Below are the code and all the weights of a small trained network. Each question names an input and a target symbol and asks about switching units off, where a switched-off unit gives its printed mean instead of its output.

import numpy as np


def w(rows, s, z=0):
    codes = np.array(rows[::2]) - 128.0
    scale = np.full(codes.shape[1], s)
    scale[-1] = z or s
    return codes * scale


def norm(h):
    return h / np.sqrt((h * h).mean(-1, keepdims=True) + 1e-5)


def f(y):
    return y / 2 * (1 + np.tanh(0.7978845608 * (y + 0.044715 * y**3)))


def softmax(a):
    e = np.exp(a - a.max(-1, keepdims=True))
    return e / e.sum(-1, keepdims=True)


def log_softmax(a):
    a = a - a.max(-1, keepdims=True)
    return a - np.log(np.exp(a).sum(-1, keepdims=True))


def net(x, mask):
    ids = ['αγδεθλμπ'.index(c) for c in x.split()]
    T = len(ids)
    res = E[ids] + P[:T]
    u = 0
    for l in range(3):
        q, k, v = (norm(res) @ M[l].T for M in (Q, K, V))
        z = softmax(np.where(np.tri(T) > 0, q @ k.T / 3**0.5, -1e9)) @ v
        res = res + np.where(mask[u], z, O[l][:, -1]) @ O[l][:, :-1]
        u += 1
        y = f(norm(res) @ A[l][:, :-1].T + A[l][:, -1])
        res = res + np.where(mask[u : u + 4], y, B[l][:, -1]) @ B[l][:, :-1]
        u += 4
    return log_softmax(norm(res)[-1] @ U[:, :-1].T + U[:, -1])


Q, K, V, O, A, B = {}, {}, {}, {}, {}, {}
E = w([
[57,65,78,80,150,69,217],'α',
[95,93,57,66,19,98,20],'γ',
[216,119,46,180,146,165,104],'δ',
[215,138,249,58,30,167,213],'ε',
[113,87,41,111,192,231,41],'θ',
[61,142,63,208,146,199,119],'λ',
[77,168,248,137,75,11,214],'μ',
[208,205,161,74,164,139,131],'π',
],0.018)
P = w([
[251,102,124,154,130,106,174],'0',
[224,121,123,146,130,116,179],'1',
[177,123,114,138,113,134,174],'2',
[163,142,119,135,117,131,155],'3',
[158,157,124,122,120,125,141],'4',
[143,170,129,113,117,127,132],'5',
[108,164,148,103,115,138,128],'6',
[100,181,148,91,111,120,115],'7',
[76,177,158,113,109,146,141],'8',
],0.011)
Q[0] = w([
[28,177,126,73,89,168,156],'0.h0',
[119,207,99,195,250,105,190],'0.h0',
[66,126,87,200,96,119,94],'0.h0',
],0.015)
K[0] = w([
[123,174,216,179,50,186,44],'0.h0',
[118,251,98,119,189,108,148],'0.h0',
[73,132,66,153,131,140,130],'0.h0',
],0.015)
V[0] = w([
[208,1,142,168,186,95,129],'0.h0',
[223,126,97,102,66,160,107],'0.h0',
[168,214,122,161,152,116,128],'0.h0',
],0.0095)
O[0] = w([
[73,6,148,180,129,177,98,95],'0.h0',
[67,158,59,84,44,238,217,255],'0.h0',
[2,135,121,168,227,189,108,246],'0.h0',
],0.0066,0.0062)
A[0] = w([
[88,157,159,244,93,105,139,248],'0.n0',
[248,114,144,224,62,104,49,159],'0.n1',
[54,106,202,204,83,28,131,27],'0.n2',
[143,45,117,177,131,19,194,192],'0.n3',
],0.015,0.0011)
B[0] = w([
[91,150,63,237,68,56,110,220],'0.n0',
[98,93,8,168,195,212,181,158],'0.n1',
[77,122,142,200,3,218,132,254],'0.n2',
[80,100,90,61,178,153,250,224],'0.n3',
],0.012,0.0063)
Q[1] = w([
[193,57,144,141,180,2,217],'1.h0',
[169,93,227,136,171,74,43],'1.h0',
[96,196,165,149,99,202,129],'1.h0',
],0.013)
K[1] = w([
[193,161,114,209,92,239,62],'1.h0',
[175,5,94,188,177,144,162],'1.h0',
[70,107,143,57,195,89,160],'1.h0',
],0.012)
V[1] = w([
[77,21,151,110,211,120,114],'1.h0',
[48,93,96,9,47,103,89],'1.h0',
[180,77,79,155,92,122,134],'1.h0',
],0.013)
O[1] = w([
[93,15,159,154,171,134,125,2],'1.h0',
[59,107,81,66,42,130,86,148],'1.h0',
[203,111,10,93,153,131,138,37],'1.h0',
],0.011,0.006)
A[1] = w([
[170,169,127,122,193,179,141,126],'1.n0',
[63,73,145,30,150,77,175,149],'1.n1',
[117,55,106,128,139,116,106,6],'1.n2',
[124,130,58,176,99,7,90,119],'1.n3',
],0.013,0.0017)
B[1] = w([
[48,170,110,131,153,134,129,255],'1.n0',
[55,86,167,68,91,107,170,232],'1.n1',
[170,75,100,107,181,202,4,127],'1.n2',
[82,136,97,70,147,65,146,194],'1.n3',
],0.013,0.0055)
Q[2] = w([
[230,7,170,185,216,23,180],'2.h0',
[92,182,76,54,184,113,95],'2.h0',
[65,144,64,174,57,78,110],'2.h0',
],0.013)
K[2] = w([
[212,5,7,162,214,207,181],'2.h0',
[125,146,161,146,117,124,24],'2.h0',
[71,114,101,45,82,72,122],'2.h0',
],0.012)
V[2] = w([
[118,187,52,122,183,77,59],'2.h0',
[162,133,139,8,188,148,154],'2.h0',
[24,78,81,132,158,77,148],'2.h0',
],0.019)
O[2] = w([
[75,57,41,62,199,28,116,38],'2.h0',
[142,149,156,4,226,194,129,92],'2.h0',
[50,226,130,139,137,82,56,253],'2.h0',
],0.012,0.0036)
A[2] = w([
[171,58,159,107,120,126,27,78],'2.n0',
[185,129,193,116,89,126,127,143],'2.n1',
[139,203,124,112,223,146,124,113],'2.n2',
[112,131,107,161,190,3,112,6],'2.n3',
],0.023,0.0021)
B[2] = w([
[131,84,250,187,19,121,54,132],'2.n0',
[254,168,143,146,141,156,121,161],'2.n1',
[80,188,210,123,101,100,73,251],'2.n2',
[254,66,209,150,206,49,194,172],'2.n3',
],0.016,0.014)
U = w([
[49,44,147,73,134,159,223,125],'α',
[134,144,24,25,78,100,47,111],'γ',
[92,136,68,160,224,215,70,110],'δ',
[233,169,131,99,113,198,139,198],'ε',
[128,47,160,130,120,160,2,101],'θ',
[155,107,132,157,182,32,104,249],'λ',
[100,160,95,219,24,115,134,118],'μ',
[74,237,214,118,203,136,30,71],'π',
],0.0083,0.0017)

Each question gives the input, a string of symbols that net reads in full, and the target symbol t.
The units are the heads (3 rows each of Q, K, V and O) and the neurons (one row each of A and B). Each row of codes is followed by its name. A weight is (code - 128) times the scale printed after its matrix; where a second scale follows, it is the last column's (O, A, B and U).
mask holds one flag per unit, layer by layer, with each layer's heads first. A switched-off unit (its flag False) gives its mean, the last column of its rows in O or B, instead of its output. The means were averaged over made-up inputs and are rounded, as every weight is.
A unit's drop is (log p(t) with every unit on - log p(t) with that unit switched off) / (log p(t) with every unit on - log p(t) with every unit switched off).
The circuit of an input: a set's keep is (log p(t) with only the set's units on - log p(t) with every unit switched off) / (log p(t) with every unit on - log p(t) with every unit switched off). Starting from the 12 units with the biggest drops (on a tie, the unit counted first), units are removed one at a time, each time the one whose removal leaves the highest keep (on an exact tie, the one counted first), for as long as the keep stays at least 0.8.
units of the circuit, in order: the units of the circuit, biggest drop first
unit that matters most: the unit with the biggest drop
top k neurons in layer l: the k neurons of layer l with the biggest drops, biggest first
drop when u is switched off: that unit's drop, to one decimal
input ε α μ δ, target δ: units of the circuit, in order : [0.n1 0.h0]
input α γ δ π π μ π π θ, target θ: top 3 neurons in layer 0 : [0.n3 0.n1 0.n0]
input μ μ γ δ, target γ: units of the circuit, in order : [0.n2 1.h0]
input λ μ μ ε δ, target ε: units of the circuit, in order : [0.n3 2.h0 0.n2]
input π μ ε π μ θ, target μ: units of the circuit, in order : [2.h0 0.n2]
input γ δ ε π α, target α: unit that matters most : 1.n1
input α λ π π π π μ π, target μ: top 3 neurons in layer 0 : [0.n0 0.n3 0.n2]
input λ π ε α π, target ε: top 2 neurons in layer 2 : [2.n1 2.n2]
input π π π δ, target π: units of the circuit, in order : [0.n2 2.n2 2.h0]
input α π λ μ π, target λ: units of the circuit, in order : [2.h0 0.n0 1.n3 2.n3]
input γ μ π μ μ α μ π, target μ: top 2 neurons in layer 0 : [0.n0 0.n1]
input π α λ π γ, target γ: units of the circuit, in order : [0.h0 1.h0]
input δ α π μ π ε α, target ε: top 2 neurons in layer 2 : [2.n1 2.n2]
input α ε α, target ε: units of the circuit, in order : [2.h0 0.n0]
input θ γ θ, target γ: units of the circuit, in order : [1.h0]
input π α μ π, target α: top 2 neurons in layer 2 : [2.n2 2.n1]
input δ π γ π α π π λ π, target λ: top 3 neurons in layer 0 : [0.n0 0.n2 0.n3]
input α θ λ δ, target δ: top 2 neurons in layer 0 : [0.n1 0.n2]
input μ δ π λ ε μ, target μ: top 3 neurons in layer 0 : [0.n2 0.n0 0.n3]
input γ α π α γ π ε ε, target ε: top 2 neurons in layer 2 : [2.n1 2.n2]
input ε δ λ λ, target λ: unit that matters most : 2.n3
input μ θ α π α, target π: top 2 neurons in layer 0 : [0.n3 0.n2]
input μ π π δ, target π: top 3 neurons in layer 0 : [0.n3 0.n2 0.n0]
input λ π α π, target α: top 2 neurons in layer 1 : [1.n0 1.n1]
input γ μ α π π ε μ δ π, target ε: top 2 neurons in layer 0 : [0.n2 0.n3]
input μ π α λ α, target λ: drop when 0.h0 is switched off : 1.0
input δ π α ε π λ α, target λ: drop when 0.h0 is switched off : 1.4
input μ π ε ε δ, target ε: drop when 0.h0 is switched off : 0.1
